[[148 149 107 106 148 150]
 [141 141 114 113 141 142]
 [133 133 123 123 133 133]] ==> 149

[[144 145 144 146 146]
 [144 144 148 146 145]
 [145 143 150 149 145]] ==> 145

[[130 145 103 108 140 133]
 [137 133 116 109 141 115]
 [128 126 137 111 119 118]] ==> 145

[[128 134 136 126 123]
 [128 123 136 126 118]
 [119 157 136 126 118]] ==> 134

[[114 130 132 132]
 [117 134 137 128]
 [136 131 106 118]] ==> 130

[[135 141 153 144]
 [108 121 119 126]
 [113 126 126 151]] ==> 141

[[130 122 144 115]
 [135 129 139 130]
 [105 139 139  98]] ==> 122

[[103 118 102 131 157]
 [158 134 144 115 110]
 [154 148 146 117 106]] ==> 118

[[131 116 122 122 111]
 [131 134 123 115 149]
 [131 124 109 139 115]] ==> 116

[[109 108 140 154 137]
 [110 109 140 153 137]
 [109 107 141 155 137]] ==> 108
---
[[125 141 127 115 142 123 124 126 148 104 137 131 121]
 [125 139 142 133 116 112 128 143 134 124 125 121 123]
 [125 139 142 115 119 142 130 126 122 124 148 124 104]
 [125 139 142 128 110 123 142 132 126 124 120 132 149]
 [125 139 142 133 116 112 129 142 134 124 125 121 123]
 [125 141 125 118 142 123 122 132 140 103 149 121 127]
 [125 137 142 141 132 120 110 118 134 142 137 126 123]
 [125 141 117 129 134 123 121 149 104 145 122 128 123]
 [125 139 142 135 119 110 125 141 136 124 126 123 120]
 [125 137 142 141 134 123 110 114 131 141 140 130 123]
 [125 139 139 110 128 141 125 125 121 144 131 103 144]] 125

[[103 117 135 111 124 123 146 114 136 118 128 136 130 109 121]
 [105 117 134 112 124 123 145 114 135 118 128 135 129 110 122]
 [156 142 124 148 135 136 113 145 122 142 131 123 128 149 138]
 [104 117 134 111 124 123 145 113 136 117 128 136 129 109 121]
 [104 117 135 112 124 123 146 114 136 117 128 136 129 110 121]] 105

[[122 137 111 135 132 130 120 132 112 125 122 113]
 [109 132 121 129 123 116 119 140 130 124 129 131]
 [120 140 140 139 115 103 116 108 134 117 152 139]
 [136 131 126 141 125 137 114 112 129 122 148 112]
 [132 119 126 125 127 140 125 134 133 130 131 125]
 [133 138 129 127 132 110 148 113 118 129 117 141]
 [138 139 139 130 133 114 139 110 114 129 121 136]
 [132 124 124 129 129 138 127 130 128 129 131 120]
 [131 131 120 135 130 139 117 127 116 126 131 112]
 [112 120 118 119 128 131 127 153 138 131 117 133]
 [114 123 118 121 128 129 125 153 133 130 117 130]
 [107 134 130 134 115 110 110 132 139 118 144 134]] 109

[[145 117 120 125  98 119 135 124]
 [140 117 120 127 100 117 138 123]
 [134 123 122 127 103 116 141 118]
 [139 129 121 125 105 121 138 115]
 [123 124 141 118 102 115 142 109]
 [138 132 123 124 104 120 138 114]
 [138 130 123 125 101 121 141 115]] 140

[[114 141 117 121 132 130 122 137 135 110 117]
 [129 125 118 130 128 138 123 136 138 127 135]
 [120 132 130 135 127 138 134 126 120 120 136]
 [126 130 130 126 122 130 127 127 109 127 125]
 [131 109 109 136 127 109 145 133 123 132 130]
 [130 121 119 115 132 138 131 130 114 135 118]
 [133 123 115 127 129 127 115 121 132 129 141]
 [121 120 129 120 156 119 125 135 124 134 135]
 [117 124 129 144 136 130 151 116 115 113 136]
 [112 151 116 112 131 139 125 141 125 102 114]
 [123 132 129 132 124 135 132 128 120 127 122]
 [129 110 133 149 142 125 152 113 117 113 124]] 129

[[141 141 118 119 111 140 118 115 139 117 139 140]
 [143 143 117 117 111 141 116 113 141 116 140 140]
 [142 141 117 116 111 142 117 113 141 117 141 141]
 [144 144 115 115 107 144 114 112 141 114 142 141]
 [112 112 140 139 147 114 140 142 117 140 116 116]
 [141 140 118 118 113 140 119 113 139 117 141 138]
 [114 117 138 139 145 115 140 144 117 138 117 118]
 [139 139 118 118 113 138 118 116 139 118 140 138]] 143

[[129 138 131 111 127 129 126 146 123 131 130 135]
 [139 122 136 110 130 124 130 129 133 129 137 131]
 [128 115 116 113 127 123 123 134 126 122 123 123]
 [120 140 134 121 136 122 127 126 128 123 125 125]
 [133 128 113 120 118 125 122 128 136 125 135 131]
 [116 124 133 151 124 132 126 131 128 125 140 132]
 [121 134 126 139 117 121 128 127 116 126 127 130]] 139
---
[136 129 118 152 103 142]
118

[108 134 128  98 138]
134

[107 141 100 131]
107

[153 153 156 104 150 106]
156

[123 156 133 140 131]
156

[[147 123 153 141]
 [158 111 122 111]
 [119 125 152 138]]
119
---
((108, 104, 123, 126, 111, 148, 112), (150, 146, 135, 129, 142, 113, 141), (153, 145, 133, 131, 146, 112, 143)) ans = 133
(141, 158, 140, 130, 133, 118) ans = 158
((120, 106, 155, 110, 103, 139), (128, 127, 129, 129, 131, 128), (127, 126, 129, 127, 129, 128)) ans = 126
((110, 109, 109, 107, 146, 111), (142, 143, 143, 145, 114, 141), (144, 145, 145, 147, 111, 143)) ans = 145
((146, 121, 111, 154), (137, 116, 113, 139)) ans = 154
(144, 153, 151, 125, 113) ans = 144
((120, 110, 152, 145, 124, 102), (126, 109, 149, 150, 131, 101)) ans = 109
((104, 100, 115, 124, 109, 149, 112), (144, 146, 133, 133, 139, 111, 138), (109, 108, 120, 125, 115, 143, 113)) ans = 120
((119, 130, 154, 124, 120, 124, 122), (123, 135, 135, 129, 121, 137, 122), (128, 124, 130, 131, 127, 126, 121)) ans = 130
---
113,106,106,121,127,111,145
109,106,107,122,125,113,146
145,150,148,138,128,143,111
gives 122, 150

140,141,126,157,122,134,118 gives 157, 157

131,135,132,124,100 gives 132, 135

158,103,151,105,150 gives 151, 158

149,144,134,131,141,112,138
147,151,135,132,144,116,139
148,147,133,132,139,113,142
gives 132, 151

128,113,149,109,112 gives 149, 149

119,138,128,103,105,135,140 gives 103, 140

136,131,133,134,135
138,153,139,139,139
134,133,143,128,132
gives 139, 153
---
[103 112 107 120 120 119 100] gives 119
[113 127 125 103 121] gives 103
[133 145 134 130 156] gives 130
[151 108 142 132 133 133 126] gives 133
[150 133 140 132 131 145 133] gives 145
[119 155 152 150 129] gives 150
[131 104 109 133 132 118] gives 132
---
[[112 103 149 145]
 [129 129 131 131]
 [120 114 145 139]] yields 120

[140 118 102 131 119] yields 118

[110 123 123 107 142 131] yields 123

[150 117 128 115 127 144] yields 128

[138 147 107 133 114] yields 147

[127 104 129 134  98 133] yields 129

[[114 122 132 121 133 120 146]
 [112 137 106 129 147 125 138]] yields 129

[118 108 120 105] yields 118
---
[153 114 125 119 133 116 112] ==> 153, 112

[[145  98 121 133 121]
 [141 150 118 127 138]] ==> 145, 138

[[107 138 108 119 110 126]
 [129 102 128 117 126 114]] ==> 107, 114

[103 151 127 135] ==> 103, 135

[153 117 150 129 116 102] ==> 153, 102

[118 129 134 132 105 136 138] ==> 118, 138
